[ 112 -200   12  365  239 -146  120  173 -203  -82  -87  123  -23  129
   95  139  332  -68 -234 -146  -20 -110   21 -451  219   -2  306 -192
   94  -65  242  -93]
W
[ 200  -24  216 -275   98 -107 -174 -133 -193   36 -423  236  265 -233
  -70  204  -79  -54   44    6 -106   -4   37  -55   17   46    7 -185
  -40 -410  220  132]
C
[ -70  133   10 -171 -190 -303  -42  -26  209  459   31 -125  261   17
 -238  -20 -281   83  276  -77  207  121  401  330   25  151  193  155
   63 -181 -143  107]
Q
[  89 -316 -272  521  164 -363  266  528  -28 -124  -37   72 -536  368
  140 -346 -163 -437 -443 -386 -423 -173  -71   60  398  -65  300 -278
 -179  284 -269  259]
W
[  39 -861 -132 -212  151  146 -103 -172  139  184 -331  239   77  238
  217 -131  164 -294  175 -181  -89  109  -92 -318   82  -10  330  -89
  188  -34  132  -52]
D
[  79 -416  -24  224 -141  -31   10  -52  284  -12 -190   66 -152  -75
   49 -225  184   24  -28  -23 -180   97 -296    4   18 -132   78  -90
   83  247   54   71]
N
[-446 -169 -125  141  -44   -4  -81   49  331  -87   -6  -62 -176   51
  103 -209  121   89   99   50   90   -7 -111  109   38 -102  -97 -119
 -120  331  -92  159]
Q
[  56  389  -14  136  179 -321   30   36   43   27   67  171   41  -78
   67  142   61  102  -91   19  -65  104  -92  -66  143    6  -81 -337
  339 -189  209  117]
W
[  64 -192 -128  117   42   29  173  198  192  -93  291   96 -223 -206
  -43   15 -116  -78  150  -44  -17 -160   -3 -109   75  120 -192 -362
  393 -333   50  106]
H
[-198 -313  100 -312 -108   61   33  -74  -69  132 -143   87  141  121
 -174 -222  -44 -240   48   36  -95 -203  -57 -306   41  -46 -165  -22
 -179   14   89   86]
D
[  -5  421  253   39  -39  106   -1  160   22 -100 -162  -85  108 -319
 -203  -49  234  396  -47   58   64   57   25   10  -77  -12 -253   94
 -272 -159   70 -128]
P
[ 102 -397 -318  376  315 -216 -315  -60  355 -181  413  -46 -110   51
  599 -108 -196   26  -81 -183  597 -105  282  -40 -427   67  -49  -24
  164  177 -405  -16]
N
[  57 -281  165 -366  -81  -29 -140  -75  -10  183 -164  119  321   15
 -205  -38   53 -147  136  108  159   67  177 -250  -51   71  110 -140
  133 -230  204 -136]
Z
[-504  -78  -23  473  158  -50 -363 -379  564 -555  102    9  435 -265
  244  -24  270  175  -84 -164  550  -84 -245  128 -470 -124 -183  163
 -362   92 -133  183]
K
[ 494 -648  102  106  -90  158 -101 -113  360  -22  223  121 -219 -289
  130 -125 -245 -126   13   -9  275  -87  228   66  -71   -4   -7 -352
  556 -146 -101  -35]
D
[ 100  208  345  233  147   64  101 -142  -86  134  285   97  196   18
 -166  129  -70   -8  -95  228  356   48  140   22 -112   -1    4 -109
  305 -123  -62  133]
K
[-148 -335  374  -87  -61  -84 -254  -73  -45   95   42    5 -148 -103
  -14  270  253 -134   79   69  -27  -27   75 -157 -140  153  225 -194
  172  -11  244 -277]
S
[ -49 -240  108    5  -31   54   18 -101  -55  -76  396   90 -179   42
   86   34 -170 -167  -99   70   61 -214   87 -111    3  -12 -188   86
  167  119   65  188]
N
[ 543 -376 -143 -178  120  132 -132  221 -243   79 -414  128 -206 -172
  125  131  137   16  155   62 -108  116  183 -408  202  163  405 -373
  452 -431  374 -414]
P
[  44 -473  -52 -233   33  100 -329  109  229   35 -298  194  207  134
  117 -352  142 -134 -102 -228   75   52  145 -261  -33 -121  110 -158
 -146   94  193 -174]
D
[ 129  196 -424  -19   41    3  142  122   55  328   83   20  104  289
 -115   58  142   63  195   14  -69  216  -55 -360  -72  -18  176 -254
  332 -106  134 -182]
H
[  50 -627  101 -142 -189 -130 -199 -178  -51 -147  -36 -133  371  -45
  149  -30   94  -54  101  -16  315   24   60  222 -290   29 -159   -1
  -99  450 -102  -37]
K
[ 453   16  -85 -287 -234 -549  221 -203 -419   83 -510 -167  492  303
 -108  160 -108 -192  -86  170  -32  235   85 -179  142   39  776  -80
 -128 -365   52 -175]
W
[ 203 -233  -86 -208   -6 -353 -159 -143  -44 -295  -91   62  -90  -10
   70  -22   79 -103  -12  -48  -39  -28  -42 -298  -89  108  -49 -189
    3 -159  -58  -43]
Z
[-351  -39   93 -124   40 -178  -62  -25 -147   44  -29  118   29  152
  -32  -17 -181 -289 -228  163 -118 -132  -23  -72  171   -5   18  -56
 -126   17    8  187]
U
[ 127  243  -41  -72  -50  252  118   71   65  103   94   52 -459   40
 -208   27   85  -58   65   77 -264    2  -63 -135  132 -114 -338  -72
  199 -204   90  166]
C
[ -17 -341 -252 -137  132   41 -155  236 -143 -103  -42  185   22  171
  -12   21  237 -169  -12   -3  -79 -151  133 -170   71   65  102  -16
   28  188  217  -43]
S
[   6  396 -127 -297 -164 -218 -432  -49 -109  235    6  -37 -262  156
   20  174   36  177 -104  176  -82  184  261 -213  201  -30   94  -73
  150   10  251  -96]
S
[-364 -422   88  -80  -97  199 -126   62  115   63  -64   76  -85  128
  116   25  223 -112  -72  235  -77   34    7   44   63 -174  253  -50
  -63  474  185 -119]
Q
[ 158 -126  212 -353 -133  214 -128 -172 -137   -2  -29  -81   84  -70
  -98   90  142  169  142  -25   62   92  184 -291 -142  155  -94  121
  -65 -204  187 -169]
D
[-317 -401  -66 -137  -85 -218  299   25 -388  -88 -465 -107  288  -72
   30 -237 -122 -289   49    8 -150  -28 -427  411  650  -43 -308  357
 -433  118 -526  115]
W
[ -13 -268  145  -69 -131  -23 -317  -37   23 -116  219  -78 -308 -108
   93  -17  -75  -58  -15  -10  170 -253  233 -113 -129   71 -210  -37
  102   59   40  -38]
K
[  39   40 -362  266  163 -181 -228  323  -47  188  352   33 -357  150
  380   77 -215  239   38  -16  120   31  175 -248  193   -3   16  -63
  549  -31  157  -22]
Q
[ -81  135  -64   13  -27  -87   78   36 -110   -9   58  -23  -62  -51
 -139   52   47   56   63   53 -134  -14 -119  -72  156  118  -53  -49
  106 -104   19  -17]
Q
[-251  417  -40  -19  -48 -379 -160  114 -179  374  264    6 -267  447
   80  104 -168   21  -78  126   69   49  351  -38  254 -144  253  168
  140  260   45   88]
W
[ 218 -340  132   30   82 -166 -235 -193  -89   72 -351  131  -85   63
  171  -26 -148  -93 -138  -35  -64   79    7 -115   17  -15  350 -149
   17  -68   23  146]
H
[-229   12  -90  -29   87  138   17  205   89   91   13  106  -36   -3
   51 -392 -107  201  -46  -45   -8 -172  -36 -169  265   48 -148   -3
   78   90   12  -46]
K
[ 181  560 -131 -287   24  -40   -3  -29  -66    4  -95   85  147 -243
 -295 -268 -160   61 -252  162 -264   64 -154   -1   86  245 -154  -78
  -90 -234 -278 -232]
S
[ 406 -657  430  310   19 -246 -308 -230  -74 -393  385  -90 -295  -62
  558  410 -206   76 -212  604  625    1  389  263 -275  120  508 -126
  788   69  107   74]
C
[-608 -173  194   -3   58  206 -404   88  288  146  291  200 -237   81
  203  -34  180   86 -156  107  141 -145  281   55   47  -95   61   27
  159  640  242  -74]
U
[-208  -27   45  137   82  170 -222  -82  268 -147  249   23  117  -77
  123   74  219  119 -194  -31  203   64   73  157 -239  -52 -168  -13
 -116  359  -44  -47]
N
[-144  -68  -21 -325 -100  -33 -199  -64  108  -14 -140    1    0  -47
  172   34 -124  223 -118  310   15  203   59  -37  219  -72 -231 -267
  -11  -64   93  163]
Z
[ 171 -642    7  309   22  253   21  181   62   55  195  107 -544  124
  250 -115  -72 -149 -237  251  -83 -161   92  -87  -30  -87  200  -99
  326  468   94  112]
C
[  77 -415 -220  -81 -121 -148   -2  -54   47 -170   19  -20 -161   94
  122 -175   63 -183 -170  117  -72  -75  -32 -188   10   22    9  -37
   -7  246  -69   25]
H
[  88 -345   38 -182  -27  103 -242  144 -225   90 -471  112   34  -87
  -19 -111  147  -34   56  155  -71  -73  -19 -403   90   -5  172  -56
   39 -116  327 -297]
K
[-272 -393  104   14  -13  -59 -255  -11  187 -124 -168  -93 -118   72
  269  -29  341  271  116  119  268  137   39  -16   76  -43   -5   12
   99  171  120   21]
U
[-528 -164   87  140  -34  399 -432  226  441  302  439   91 -397  209
   41   59 -104   40 -147  147   87 -210  273   70 -190 -289    7  -46
  116  396   37  -21]
C
[-297 -758  240 -423 -231 -182   65 -285   87   15 -302  127  544   95
   64 -427 -442 -602   12    6  288 -123   99  288  244  -64  419   17
 -259  136 -141  112]
N
[ -24   26 -171 -160  150  164 -197   45  378  120  301  246  121   -4
   56 -197   64  -85 -205   75   48   25   15  -78  -65   -1 -262  -61
  381   62   20 -210]
W
[ -44 -160  347 -326 -238  157 -314 -267   52   86   37   -3 -204  -70
  -74  137 -135 -168  164   17   69    6  215 -208 -270  -59  -57 -112
 -167 -225   95   -9]
W
[-312 -281  137 -219 -262    7  -50 -109   -3 -103  119   -4  -77   70
 -211 -159  -51 -208  -44   -9  -58 -141   58 -178   43   82  -93 -142
 -256  135   26  198]
K
[ 105  663  -68   38   81   90  103 -138   99   21 -471  -32  496 -218
 -128 -213   91  423  101  -39   79  220 -363 -119  -61 -116 -268  -48
 -229 -363   68  -30]
N
[ 160   15  261 -302 -139  -27 -263 -189   98   26 -280 -225  -79  -91
  113  206  176  127  206 -325   78   60  222  -93 -206  -39 -140  -15
 -203 -261  226 -156]
Z
[-444  651   88    1  -31 -406  367 -167  -48 -204 -252  -36  635   74
 -675 -272 -203  -71 -123  382  -41 -137 -534  203  108   62  -60 -116
 -266 -384 -265  380]
Z
[ -64  587  -47  266   -2  -82   10   49   16   66  332   30   41    0
 -264   59  195   -2 -337   69  -88  149  -55 -144   31   20  -90  111
    9  -46  136   51]
S
[ -90   94 -169   20  -24 -297   27 -386  399  174  107   -7  135   45
  -21 -156 -311   31  -18  -22  -44  336 -319  150   13   71  -26  -12
  153 -288 -472  219]
Z
[-175  899  417  123 -251 -149  422  159 -254  429  194 -120    7  260
 -404   -1 -111  440 -229  711 -104   33  129   91  244   48  649  460
  367  147  466   48]
H
[ 218 -146 -130 -181   58 -132 -186  -16 -205   74 -407   23  183    5
  121    1 -137   -8 -139  182   -8   45   45 -183   54   33  221 -284
   12 -115   48 -144]
H
[   8 -148   35  -25   14  103   94   49   18 -130  223  143  -71  -46
 -160  -47   -5  -21  102  100  -33 -169  -41  -99   18  159  -52  -91
  300 -112  185  130]
S
[ 148  121  193   88  -16 -310 -214 -151  314  144  233  123  129 -327
  -24  -34 -142  132 -359  162   85  253  202   64 -141  255  -96 -331
  287  -68   63  206]
U
[  64  161   49  -17 -108 -169 -146  -34   28 -221  388  -26 -371   30
  -13   50    2  -20 -223   91   55 -250  220 -236  -94    9 -206   52
   96  -28   60   73]
K
[-146 -108   91 -158  -69  -22 -192  -27   -2  157 -389    1  -90   55
  186    4   86   93   -9  173 -111  108    4  -97   22  -85  455 -135
  -87  226  230 -261]
Z
[  30   32  293    9 -240    3 -244   79   55   48  160 -137 -407  -78
   29  308   64   27   99   91  146  -13  358  118 -137 -175   30   21
   62   -3  132 -110]
K
[ 355 -164 -356   42  168 -191  -63  288    4  121  -34  240 -171   54
  236  -58   54  239 -138  255  -83  -13  127 -123  163  -26  138 -271
  453  302   19 -121]
S
[-234  317 -194  171   16 -204   17  226  -61  106  389   86 -141  344
  -30  181  -85  175 -454  224 -430 -138  -59  -71   78  -59    8   76
   84  346  271  330]
S
[-125 -648  140  -67  142 -240 -174  -40 -215 -312   56   46  242 -182
  159   34  -36  -35    3  153  251 -102  -76 -172   80  374    6 -132
  319 -251   -5 -156]
N
[  80 -284   55  -69 -163 -107 -168 -200  226   90  -49   51  102   17
  -42 -161 -143  -84 -140   50  103  -46  171   12 -101  -52  149 -143
  -11  124  -30  117]
D
[ 135  -67 -338  245  102  -28   75  201  116  152  252   94 -433   66
  184  -11  -82   18  -30   -4 -191 -106  -71 -315  118  -23  -28 -190
  457  -40   83  -19]
W
[ 295  263  -89  328   44   52   34  116   14 -114  150  -22 -348  -26
  304  304  210  468 -297  264    2  166  169   12  189 -102  352   14
  336  160  186 -183]
W
[ 188 -500  123   37  -37 -133  179  -32   30  -32   70  162 -178   73
 -141  -94  -19 -324  183 -102  -17  -59  -84 -128  108   41   67 -240
  343 -236  -83  174]
C
[-238  369   92  -78   91  162 -167  -16  171  -76  468   61   38   76
  -38   84   78  235 -144  -48  104   75  154 -105  -63  141 -111  111
  181 -113  256   32]
H
[ -38 -136  -65  -90 -190  -80  -78    3   11   33   -3  -21 -153  -68
   -3  -35 -104 -146   42   71  -11    7   15   -4  165  -59    0 -153
   70   -4  -24  -80]
N
